Here is a tiny trained network, its code and every weight. The questions are about switching its units off for an input and a class, where a switched-off unit gives its printed mean instead of its output.

import numpy as np


def w(rows, s, z=0):
    codes = np.array(rows[::2]) - 128.0
    scale = np.full(codes.shape[1], s)
    scale[-1] = z or s
    return codes * scale


def f(y):
    return np.maximum(y, 0)


def log_softmax(a):
    a = a - a.max(-1, keepdims=True)
    return a - np.log(np.exp(a).sum(-1, keepdims=True))


def net(x, mask):
    res = np.array(x, float).reshape(1, 6) / 4 @ E
    y = f(res @ A[0][:, :-1].T + A[0][:, -1])
    res = res + np.where(mask, y, B[0][:, -1]) @ B[0][:, :-1]
    return log_softmax(res[-1] @ U[:, :-1].T + U[:, -1])


A, B = {}, {}
E = w([
[124,84,154,122,153,8,85],'x0',
[103,83,98,75,155,122,232],'x1',
[129,132,130,129,129,126,130],'x2',
[222,158,63,127,183,110,130],'x3',
[131,128,132,128,128,128,130],'x4',
[122,117,122,135,141,139,117],'x5',
],0.015)
A[0] = w([
[254,159,118,144,221,77,82,181],'neuron 0',
[106,37,137,62,201,46,194,57],'neuron 1',
[123,133,88,62,141,203,206,115],'neuron 2',
[173,168,100,117,181,155,169,123],'neuron 3',
[157,233,138,196,69,239,96,203],'neuron 4',
[106,100,163,133,70,77,56,162],'neuron 5',
[202,177,29,94,180,132,144,170],'neuron 6',
[161,152,80,104,161,146,197,151],'neuron 7',
[194,195,97,159,152,106,83,124],'neuron 8',
[34,114,129,97,88,185,187,254],'neuron 9',
[62,114,223,140,84,92,83,229],'neuron 10',
[177,120,131,182,140,61,82,98],'neuron 11',
],0.0087,0.0047)
B[0] = w([
[137,163,134,87,240,102,135,239],'neuron 0',
[131,46,67,196,101,96,168,217],'neuron 1',
[154,203,164,141,114,209,68,203],'neuron 2',
[176,167,109,170,164,166,104,178],'neuron 3',
[61,27,66,182,112,1,230,249],'neuron 4',
[179,169,161,165,106,157,31,201],'neuron 5',
[219,151,68,171,172,151,126,218],'neuron 6',
[169,200,103,178,123,192,121,190],'neuron 7',
[126,133,131,53,211,108,170,197],'neuron 8',
[21,86,173,81,48,189,122,232],'neuron 9',
[172,168,144,195,67,117,59,228],'neuron 10',
[117,140,137,77,197,141,103,186],'neuron 11',
],0.0085,0.015)
U = w([
[78,43,125,174,52,64,147,213],'0',
[166,191,140,183,107,173,54,172],'1',
[139,98,85,156,157,79,218,161],'2',
[124,158,167,10,167,99,96,6],'3',
[77,122,173,39,88,216,154,112],'4',
],0.011,0.0021)

Each question gives the input, the list of numbers given to net, and the class t.
The units are the neurons (one row each of A and B). Each row of codes is followed by its name. A weight is (code - 128) times the scale printed after its matrix; where a second scale follows, it is the last column's (A, B and U).
mask holds one flag per neuron, in row order. A switched-off neuron (its flag False) gives its mean, the last column of its row in B, instead of its output. The means were averaged over made-up inputs and are rounded, as every weight is.
A unit's drop is (log p(t) with every unit on - log p(t) with that unit switched off) / (log p(t) with every unit on - log p(t) with every unit switched off).
The circuit of an input: a set's keep is (log p(t) with only the set's units on - log p(t) with every unit switched off) / (log p(t) with every unit on - log p(t) with every unit switched off). Starting from all 12 units, units are removed one at a time, each time the one whose removal leaves the highest keep (on an exact tie, the one counted first), for as long as the keep stays at least 0.8.
units of the circuit, in order: the units of the circuit, biggest drop first
top k neurons: the k neurons with the biggest drops, biggest first
drop when u is switched off: that unit's drop, to one decimal
input [7,-2,-4,-4,1,6], class 1: top neuron	neuron 4
input [8,-2,2,-7,-2,8], class 1: top 2 neurons	neuron 5; neuron 4
input [0,8,8,5,3,0], class 1: top 2 neurons	neuron 4; neuron 2
input [-4,6,5,-1,3,-3], class 4: top 2 neurons	neuron 9; neuron 10
input [-8,7,4,1,-2,0], class 1: top 3 neurons	neuron 2; neuron 7; neuron 3
input [-6,4,-5,1,0,7], class 1: top 3 neurons	neuron 2; neuron 7; neuron 3
input [-2,1,-5,-5,8,1], class 4: top 2 neurons	neuron 1; neuron 4
input [-3,7,-4,0,-4,1], class 4: top 3 neurons	neuron 9; neuron 10; neuron 5
input [-7,-4,-4,0,-5,-4], class 0: top 2 neurons	neuron 4; neuron 0
input [-1,5,5,6,6,-2], class 1: top 3 neurons	neuron 4; neuron 2; neuron 7
input [1,-2,-1,4,1,0], class 3: top 2 neurons	neuron 4; neuron 1
input [-2,-2,7,0,8,-6], class 0: top 2 neurons	neuron 0; neuron 6
input [3,-2,0,-6,6,-4], class 1: drop when neuron 4 is switched off	0.6
input [-2,-7,-4,-1,4,-8], class 0: units of the circuit, in order	neuron 4
input [2,5,-2,-2,-7,3], class 0: drop when neuron 1 is switched off	0.4
input [-3,4,-7,6,-5,-6], class 1: drop when neuron 7 is switched off	0.0
